Below is a small trained network, with its code and all its weights. Each question gives an input and a class and asks what happens when units are switched off, that is, made to give their printed mean instead of their output.

import numpy as np


def w(rows, s, z=0):
    codes = np.array(rows[::2]) - 128.0
    scale = np.full(codes.shape[1], s)
    scale[-1] = z or s
    return codes * scale


def f(y):
    return np.maximum(y, 0)


def log_softmax(a):
    a = a - a.max(-1, keepdims=True)
    return a - np.log(np.exp(a).sum(-1, keepdims=True))


def net(x, mask):
    res = np.array(x, float).reshape(1, 5) / 4 @ E
    y = f(res @ A[0][:, :-1].T + A[0][:, -1])
    res = res + np.where(mask, y, B[0][:, -1]) @ B[0][:, :-1]
    return log_softmax(res[-1] @ U[:, :-1].T + U[:, -1])


A, B = {}, {}
E = w([
[78,128,40,36,228,118,127],'x0',
[79,133,12,146,54,91,93],'x1',
[118,248,123,194,148,111,160],'x2',
[118,108,97,173,193,140,79],'x3',
[162,150,102,53,156,160,1],'x4',
],0.0097)
A[0] = w([
[147,253,105,149,123,140,194,154],'neuron 0',
[63,84,59,177,61,58,79,99],'neuron 1',
[195,123,146,204,79,154,78,100],'neuron 2',
[119,121,184,110,138,188,133,71],'neuron 3',
[117,91,196,144,210,185,160,34],'neuron 4',
[104,137,143,95,87,126,206,125],'neuron 5',
[163,224,140,75,135,197,16,219],'neuron 6',
[90,1,122,105,92,182,130,2],'neuron 7',
[115,33,199,94,122,101,114,42],'neuron 8',
[67,53,115,188,182,157,211,195],'neuron 9',
[125,123,202,187,49,137,110,147],'neuron 10',
],0.0091,0.0022)
B[0] = w([
[93,67,189,196,167,149,163,211],'neuron 0',
[197,200,149,135,88,205,66,217],'neuron 1',
[51,117,4,78,180,95,175,196],'neuron 2',
[186,145,131,55,115,194,94,167],'neuron 3',
[189,205,123,150,110,180,99,192],'neuron 4',
[163,88,102,105,96,139,86,185],'neuron 5',
[104,77,142,160,93,87,62,247],'neuron 6',
[41,171,192,254,169,133,198,187],'neuron 7',
[72,170,111,197,163,97,100,182],'neuron 8',
[167,45,63,156,123,105,47,199],'neuron 9',
[116,113,28,128,136,131,122,223],'neuron 10',
],0.0089,0.011)
U = w([
[208,191,154,137,87,215,96,68],'0',
[40,150,195,183,144,88,139,118],'1',
[114,89,73,84,155,92,134,243],'2',
[191,4,150,137,78,39,75,1],'3',
[140,74,137,119,111,143,110,240],'4',
[142,149,124,65,134,81,169,41],'5',
],0.013,0.0046)

Each question gives the input, the list of numbers given to net, and the class t.
The units are the neurons (one row each of A and B). Each row of codes is followed by its name. A weight is (code - 128) times the scale printed after its matrix; where a second scale follows, it is the last column's (A, B and U).
mask holds one flag per neuron, in row order. A switched-off neuron (its flag False) gives its mean, the last column of its row in B, instead of its output. The means were averaged over made-up inputs and are rounded, as every weight is.
A unit's drop is (log p(t) with every unit on - log p(t) with that unit switched off) / (log p(t) with every unit on - log p(t) with every unit switched off).
The circuit of an input: a set's keep is (log p(t) with only the set's units on - log p(t) with every unit switched off) / (log p(t) with every unit on - log p(t) with every unit switched off). Starting from all 11 units, units are removed one at a time, each time the one whose removal leaves the highest keep (on an exact tie, the one counted first), for as long as the keep stays at least 0.8.
circuit, biggest first: the units of the circuit, biggest drop first
most important unit: the unit with the biggest drop
k most important neurons: the k neurons with the biggest drops, biggest first
drop when u is switched off: that unit's drop, to one decimal
input [3,-7,-5,-5,-3], class 0: most important unit => neuron 4
input [-4,-6,-7,2,2], class 1: 3 most important neurons => (neuron 7; neuron 8; neuron 1)
input [-1,-4,-7,1,-4], class 1: 2 most important neurons => (neuron 7; neuron 8)
input [-6,0,-3,-5,-6], class 2: 3 most important neurons => (neuron 10; neuron 2; neuron 6)
input [-6,-5,1,-3,1], class 2: 2 most important neurons => (neuron 2; neuron 1)
input [2,-8,-8,-7,-7], class 0: 4 most important neurons => (neuron 4; neuron 3; neuron 5; neuron 6)
input [8,7,8,-3,5], class 1: circuit, biggest first => (neuron 0; neuron 10)
input [1,5,1,7,8], class 3: 2 most important neurons => (neuron 6; neuron 4)
input [-1,-3,-8,-5,8], class 1: circuit, biggest first => (neuron 7; neuron 8)
input [-8,7,4,-2,-5], class 2: 2 most important neurons => (neuron 2; neuron 10)
input [7,0,2,-2,8], class 3: 2 most important neurons => (neuron 6; neuron 2)
input [-3,-7,0,-8,8], class 3: 2 most important neurons => (neuron 6; neuron 1)
input [6,-6,0,2,-7], class 3: 2 most important neurons => (neuron 9; neuron 1)
input [-4,6,2,4,-8], class 3: circuit, biggest first => (neuron 9)
input [-7,7,6,-7,-8], class 3: 2 most important neurons => (neuron 5; neuron 0)
input [-7,-7,-6,7,0], class 0: drop when neuron 8 is switched off => -0.2
input [2,0,0,5,5], class 3: drop when neuron 2 is switched off => 0.2
input [4,-2,-6,-2,0], class 1: drop when neuron 7 is switched off => 0.4
